Below is a small trained network, with its code and all its weights. Each question gives an input and a class and asks what happens when units are switched off, that is, made to give their printed mean instead of their output.

import numpy as np


def w(rows, s, z=0):
    codes = np.array(rows[::2]) - 128.0
    scale = np.full(codes.shape[1], s)
    scale[-1] = z or s
    return codes * scale


def norm(h):
    return h / np.sqrt((h * h).mean(-1, keepdims=True) + 1e-5)


def f(y):
    return np.maximum(y, 0)


def log_softmax(a):
    a = a - a.max(-1, keepdims=True)
    return a - np.log(np.exp(a).sum(-1, keepdims=True))


def net(x, mask):
    res = np.array(x, float).reshape(1, 2) / 4 @ E
    u = 0
    for l in range(3):
        y = f(norm(res) @ A[l][:, :-1].T + A[l][:, -1])
        res = res + np.where(mask[u : u + 5], y, B[l][:, -1]) @ B[l][:, :-1]
        u += 5
    return log_softmax(norm(res)[-1] @ U[:, :-1].T + U[:, -1])


A, B = {}, {}
E = w([
[157,158,86,192,138,75,113,27],'x0',
[6,163,123,113,215,127,86,113],'x1',
],0.013)
A[0] = w([
[114,112,174,5,143,182,117,228,252],'L0N0',
[71,152,155,130,130,112,119,130,48],'L0N1',
[155,82,144,111,88,161,145,173,120],'L0N2',
[32,119,127,93,178,153,95,103,72],'L0N3',
[114,162,99,162,146,122,120,96,60],'L0N4',
],0.017,0.0042)
B[0] = w([
[156,65,56,25,195,209,116,94,253],'L0N0',
[151,163,131,103,117,148,124,181,161],'L0N1',
[62,141,181,208,69,126,142,119,191],'L0N2',
[115,228,130,82,112,93,129,248,213],'L0N3',
[157,115,133,106,82,143,78,71,166],'L0N4',
],0.013,0.02)
A[1] = w([
[143,159,148,123,106,167,89,36,144],'L1N0',
[166,233,178,193,118,73,135,237,151],'L1N1',
[73,113,146,114,65,248,198,195,13],'L1N2',
[113,90,152,126,176,94,211,177,1],'L1N3',
[165,65,81,63,249,145,50,78,145],'L1N4',
],0.011,0.0058)
B[1] = w([
[147,71,135,99,222,125,148,74,213],'L1N0',
[68,47,132,230,168,114,158,169,221],'L1N1',
[137,143,129,78,223,180,38,61,213],'L1N2',
[250,93,105,186,132,132,150,104,128],'L1N3',
[154,171,112,154,4,80,228,179,254],'L1N4',
],0.012,0.0094)
A[2] = w([
[93,150,107,182,207,67,83,89,45],'L2N0',
[141,137,139,123,2,83,229,164,38],'L2N1',
[121,28,95,116,81,229,217,125,2],'L2N2',
[132,76,177,206,96,124,205,146,57],'L2N3',
[90,224,120,103,182,127,122,176,70],'L2N4',
],0.013,0.0069)
B[2] = w([
[176,138,151,115,92,144,132,229,179],'L2N0',
[129,185,115,73,108,96,64,93,147],'L2N1',
[93,140,234,231,130,49,44,101,252],'L2N2',
[97,165,159,124,167,138,252,109,201],'L2N3',
[130,83,116,135,117,153,147,12,254],'L2N4',
],0.019,0.0077)
U = w([
[164,201,117,66,83,62,106,109,83],'0',
[95,134,67,40,180,181,134,182,194],'1',
[186,153,111,172,76,100,98,234,108],'2',
[202,28,71,160,127,104,176,44,163],'3',
[116,103,125,121,107,108,159,152,2],'4',
[82,41,167,154,144,157,65,68,161],'5',
[5,197,92,196,114,103,98,185,120],'6',
[93,133,160,201,147,112,231,104,153],'7',
],0.024,0.0076)

Each question gives the input, the list of numbers given to net, and the class t.
The units are the neurons (one row each of A and B). Each row of codes is followed by its name. A weight is (code - 128) times the scale printed after its matrix; where a second scale follows, it is the last column's (A, B and U).
mask holds one flag per neuron, layer by layer. A switched-off neuron (its flag False) gives its mean, the last column of its row in B, instead of its output. The means were averaged over made-up inputs and are rounded, as every weight is.
A unit's drop is (log p(t) with every unit on - log p(t) with that unit switched off) / (log p(t) with every unit on - log p(t) with every unit switched off).
The circuit of an input: a set's keep is (log p(t) with only the set's units on - log p(t) with every unit switched off) / (log p(t) with every unit on - log p(t) with every unit switched off). Starting from the 12 units with the biggest drops (on a tie, the unit counted first), units are removed one at a time, each time the one whose removal leaves the highest keep (on an exact tie, the one counted first), for as long as the keep stays at least 0.8.
units of the circuit, in order: the units of the circuit, biggest drop first
unit that matters most: the unit with the biggest drop
top k neurons: the k neurons with the biggest drops, biggest first
k most important neurons of layer l: the k neurons of layer l with the biggest drops, biggest first
drop of u: that unit's drop, to one decimal
input [-1,-6], class 7: top 3 neurons => [L0N0; L0N2; L2N3]
input [1,4], class 6: unit that matters most => L0N0
input [1,1], class 6: top 2 neurons => [L0N0; L1N1]
input [5,4], class 2: top 2 neurons => [L2N0; L1N1]
input [-3,-5], class 5: top 2 neurons => [L0N3; L0N2]
input [8,7], class 2: top 3 neurons => [L2N0; L0N0; L1N1]
input [4,4], class 6: top 4 neurons => [L0N3; L0N0; L1N1; L1N2]
input [2,3], class 6: top 3 neurons => [L0N0; L0N3; L1N1]
input [5,1], class 3: units of the circuit, in order => [L0N3; L0N2]
input [6,6], class 6: top 4 neurons => [L0N3; L0N0; L1N1; L2N0]
input [1,7], class 6: top 3 neurons => [L0N0; L0N3; L1N1]
input [8,8], class 6: top 4 neurons => [L0N3; L0N0; L1N1; L2N0]
input [2,4], class 6: top 2 neurons => [L0N0; L0N3]
input [-7,-4], class 5: units of the circuit, in order => [L2N2]
input [2,0], class 3: top 4 neurons => [L0N3; L1N0; L0N0; L1N1]
input [-7,0], class 5: top 2 neurons => [L2N2; L0N2]
input [5,2], class 0: top 2 neurons => [L0N4; L0N3]
input [-3,-4], class 5: 2 most important neurons of layer 0 => [L0N3; L0N2]
input [3,-4], class 7: 2 most important neurons of layer 0 => [L0N0; L0N4]
input [2,-8], class 7: units of the circuit, in order => [L0N0]
input [3,4], class 6: 2 most important neurons of layer 0 => [L0N3; L0N0]
input [6,4], class 2: drop of L2N0 => 1.1
input [4,6], class 6: drop of L1N2 => 0.0
input [-1,-2], class 5: drop of L0N3 => 0.2
input [8,4], class 2: drop of L0N0 => 0.7
